[[130 103 137 130]
 [139 125 129 121]]
->
[[130 121]
 [137 129]
 [103 125]
 [130 139]]

[[129 128 131 130 126 133 139 130 129 132 130 126 132 125 131]
 [139 123 134 131 123 137 152 132 131 129 125 126 130 118 135]]
->
[[131 135]
 [125 118]
 [132 130]
 [126 126]
 [130 125]
 [132 129]
 [129 131]
 [130 132]
 [139 152]
 [133 137]
 [126 123]
 [130 131]
 [131 134]
 [128 123]
 [129 139]]

[[132 137 117 122]
 [136 144 127 135]
 [130 137 121 135]
 [133 117 133 122]
 [125 126 136 126]
 [138 118 149 128]
 [127 126 128 139]]
->
[[122 135 135 122 126 128 139]
 [117 127 121 133 136 149 128]
 [137 144 137 117 126 118 126]
 [132 136 130 133 125 138 127]]

[[126 149 132 125 125 117 124 126]
 [130 131 128 128 125 134 124 140]
 [116 131 121 129 125 130 124 126]
 [126 131 142 129 125 123 124 116]
 [126 131 128 135 125 153 124 121]
 [126 114 128 137 125 150 124 121]
 [116 130 116 129 129 132 124 126]
 [126 114 128 129 125 134 124 126]
 [126 131 120 129 125 138 124 132]]
->
[[126 140 126 116 121 121 126 126 132]
 [124 124 124 124 124 124 124 124 124]
 [117 134 130 123 153 150 132 134 138]
 [125 125 125 125 125 125 129 125 125]
 [125 128 129 129 135 137 129 129 129]
 [132 128 121 142 128 128 116 128 120]
 [149 131 131 131 131 114 130 114 131]
 [126 130 116 126 126 126 116 126 126]]

[[133 100 135 127 134 123 116 125 118 137 126 131]
 [121 121 129 129 124 134 132 128 130 124 135 121]
 [122 114 127 131 122 131 126 126 130 131 137 124]
 [141 119 137 118 127 122 121 118 118 119 131 124]
 [126 120 124 131 140 129 127 127 127 128 128 127]
 [119 127 135 119 122 138 139 130 127 125 132 119]
 [111 107 120 141 134 137 130 138 132 121 138 132]
 [134 128 128 128 120 122 120 126 128 137 127 133]]
->
[[131 121 124 124 127 119 132 133]
 [126 135 137 131 128 132 138 127]
 [137 124 131 119 128 125 121 137]
 [118 130 130 118 127 127 132 128]
 [125 128 126 118 127 130 138 126]
 [116 132 126 121 127 139 130 120]
 [123 134 131 122 129 138 137 122]
 [134 124 122 127 140 122 134 120]
 [127 129 131 118 131 119 141 128]
 [135 129 127 137 124 135 120 128]
 [100 121 114 119 120 127 107 128]
 [133 121 122 141 126 119 111 134]]

[[105 114 131 135 132]
 [135 123 132 114 137]
 [136 136 124 126 150]
 [122 144 121 133 122]
 [109 115 132 136 114]
 [136 111 135 109 131]
 [141 137 126 126 153]
 [116 136 106 130 115]
 [124 120 149 138 140]
 [136 132 125 122 120]]
->
[[132 137 150 122 114 131 153 115 140 120]
 [135 114 126 133 136 109 126 130 138 122]
 [131 132 124 121 132 135 126 106 149 125]
 [114 123 136 144 115 111 137 136 120 132]
 [105 135 136 122 109 136 141 116 124 136]]

[[137 127 123 118 127 131 132 133 127 118 128]
 [125 128 128 133 130 127 129 125 130 132 126]
 [119 127 138 115 119 151 136 116 123 113 118]
 [137 134 117 103 130 135 129 120 123 126 113]]
->
[[128 126 118 113]
 [118 132 113 126]
 [127 130 123 123]
 [133 125 116 120]
 [132 129 136 129]
 [131 127 151 135]
 [127 130 119 130]
 [118 133 115 103]
 [123 128 138 117]
 [127 128 127 134]
 [137 125 119 137]]
---
[[135 114 129]
 [112 107 123]]
->
[[114 129]
 [107 123]]

[[134 151 121 130 123]
 [134 138 121 130 123]
 [134 138 121 130 123]]
->
[[151 121]
 [138 121]]

[[150 107 135 132 106]
 [148 147 113 104 141]]
->
[[107 135]
 [147 113]]

[[133 115 118 122]
 [131 121 128 144]
 [123 123 129 157]]
->
[[115 118]
 [121 128]]

[[118 122 138]
 [115 124 128]
 [141 129 135]
 [129 121 128]
 [100 146 131]]
->
[[122 138]
 [124 128]]

[[125 135 140 100 113]
 [128 127 129 104 104]
 [125 130 127 126 137]]
->
[[135 140]
 [127 129]]

[[150 105 119 121]
 [131 133 147 139]
 [137 130 155 135]
 [151 107 118 137]
 [137 121 137 119]]
->
[[105 119]
 [133 147]]

[[105 102 109]
 [108 106 120]
 [149 152 123]]
->
[[102 109]
 [106 120]]
